Here is a tiny trained network, its code and every weight. The questions are about switching its units off for an input and a class, where a switched-off unit gives its printed mean instead of its output.

import numpy as np


def w(rows, s, z=0):
    codes = np.array(rows[::2]) - 128.0
    scale = np.full(codes.shape[1], s)
    scale[-1] = z or s
    return codes * scale


def norm(h):
    return h / np.sqrt((h * h).mean(-1, keepdims=True) + 1e-5)


def f(y):
    return y / 2 * (1 + np.tanh(0.7978845608 * (y + 0.044715 * y**3)))


def log_softmax(a):
    a = a - a.max(-1, keepdims=True)
    return a - np.log(np.exp(a).sum(-1, keepdims=True))


def net(x, mask):
    res = np.array(x, float).reshape(1, 2) / 4 @ E
    u = 0
    for l in range(2):
        y = f(norm(res) @ A[l][:, :-1].T + A[l][:, -1])
        res = res + np.where(mask[u : u + 12], y, B[l][:, -1]) @ B[l][:, :-1]
        u += 12
    return log_softmax(norm(res)[-1] @ U[:, :-1].T + U[:, -1])


A, B = {}, {}
E = w([
[205,93,1,149,173],'x0',
[165,192,112,75,174],'x1',
],0.0083)
A[0] = w([
[95,196,160,143,132,105],'0.n1',
[134,140,86,109,107,188],'0.n2',
[125,95,112,119,115,175],'0.n3',
[87,168,125,84,102,117],'0.n4',
[80,8,120,153,103,149],'0.n5',
[106,82,137,167,130,55],'0.n6',
[111,110,148,166,109,239],'0.n7',
[101,157,112,86,177,20],'0.n8',
[201,190,179,129,199,120],'0.n9',
[160,86,105,104,151,4],'0.n10',
[142,86,101,151,173,136],'0.n11',
[144,123,71,97,142,28],'0.n12',
],0.013,0.0024)
B[0] = w([
[155,91,112,191,162,229],'0.n1',
[137,114,39,115,113,165],'0.n2',
[89,147,70,61,152,147],'0.n3',
[141,159,105,158,197,200],'0.n4',
[152,205,72,62,70,254],'0.n5',
[77,73,143,154,159,160],'0.n6',
[180,188,155,110,153,201],'0.n7',
[122,159,126,121,57,166],'0.n8',
[102,139,101,138,1,246],'0.n9',
[127,49,111,137,194,164],'0.n10',
[73,80,139,139,158,199],'0.n11',
[121,144,183,179,141,195],'0.n12',
],0.0071,0.0055)
A[1] = w([
[158,182,154,121,193,62],'1.n1',
[131,170,131,68,178,89],'1.n2',
[150,198,123,46,208,52],'1.n3',
[43,152,190,115,123,143],'1.n4',
[123,118,171,103,152,63],'1.n5',
[99,151,124,129,134,3],'1.n6',
[68,139,104,106,180,194],'1.n7',
[48,79,126,138,63,170],'1.n8',
[168,155,107,89,8,149],'1.n9',
[76,102,160,98,191,142],'1.n10',
[82,160,165,115,149,97],'1.n11',
[31,132,110,207,132,181],'1.n12',
],0.015,0.0053)
B[1] = w([
[168,155,158,122,107,149],'1.n1',
[160,136,186,183,121,132],'1.n2',
[185,165,200,249,65,137],'1.n3',
[66,98,23,98,207,196],'1.n4',
[174,61,102,183,163,128],'1.n5',
[163,74,51,150,116,117],'1.n6',
[109,132,221,146,96,152],'1.n7',
[225,199,136,133,84,160],'1.n8',
[183,180,143,84,98,245],'1.n9',
[185,128,160,167,126,138],'1.n10',
[142,2,107,145,91,160],'1.n11',
[194,129,164,177,131,171],'1.n12',
],0.0098,0.012)
U = w([
[195,215,57,59,68,252],'0',
[120,12,60,217,242,229],'1',
[216,187,203,196,65,186],'2',
[85,116,171,130,121,1],'3',
[58,122,191,122,127,1],'4',
],0.011,0.0053)

Each question gives the input, the list of numbers given to net, and the class t.
The units are the neurons (one row each of A and B). Each row of codes is followed by its name. A weight is (code - 128) times the scale printed after its matrix; where a second scale follows, it is the last column's (A, B and U).
mask holds one flag per neuron, layer by layer. A switched-off neuron (its flag False) gives its mean, the last column of its row in B, instead of its output. The means were averaged over made-up inputs and are rounded, as every weight is.
A unit's drop is (log p(t) with every unit on - log p(t) with that unit switched off) / (log p(t) with every unit on - log p(t) with every unit switched off).
The circuit of an input: a set's keep is (log p(t) with only the set's units on - log p(t) with every unit switched off) / (log p(t) with every unit on - log p(t) with every unit switched off). Starting from the 12 units with the biggest drops (on a tie, the unit counted first), units are removed one at a time, each time the one whose removal leaves the highest keep (on an exact tie, the one counted first), for as long as the keep stays at least 0.8.
circuit, biggest first: the units of the circuit, biggest drop first
unit that matters most: the unit with the biggest drop
k most important neurons: the k neurons with the biggest drops, biggest first
drop when u is switched off: that unit's drop, to one decimal
input [3,0], class 2: circuit, biggest first => (1.n4 0.n12)
input [-3,-6], class 0: unit that matters most => 0.n5
input [-6,-7], class 0: circuit, biggest first => (0.n5 1.n4)
input [3,-1], class 2: circuit, biggest first => (0.n11 1.n4)
input [3,3], class 2: circuit, biggest first => (0.n5 1.n4)
input [-8,-7], class 1: 2 most important neurons => (0.n9 1.n4)
input [-8,-8], class 0: circuit, biggest first => (1.n8 1.n4)
input [2,3], class 2: 3 most important neurons => (0.n5 0.n12 1.n4)
input [-4,-4], class 0: 4 most important neurons => (0.n5 0.n11 0.n10 0.n12)
input [3,2], class 2: 2 most important neurons => (0.n7 0.n5)
input [-1,2], class 2: 3 most important neurons => (0.n5 1.n4 0.n1)
input [5,4], class 1: 2 most important neurons => (0.n5 1.n9)
input [-2,1], class 2: 3 most important neurons => (1.n4 0.n1 0.n5)
input [-2,-5], class 0: circuit, biggest first => (0.n5)
input [-4,-2], class 1: 2 most important neurons => (0.n9 1.n4)
input [-7,4], class 1: 2 most important neurons => (0.n5 1.n4)
input [7,-3], class 1: 2 most important neurons => (1.n9 0.n9)
input [1,-8], class 0: drop when 0.n5 is switched off => 1.5
input [-8,7], class 1: drop when 1.n9 is switched off => 0.3
input [1,3], class 2: circuit, biggest first => (1.n4)
input [-7,1], class 1: drop when 1.n4 is switched off => 0.1
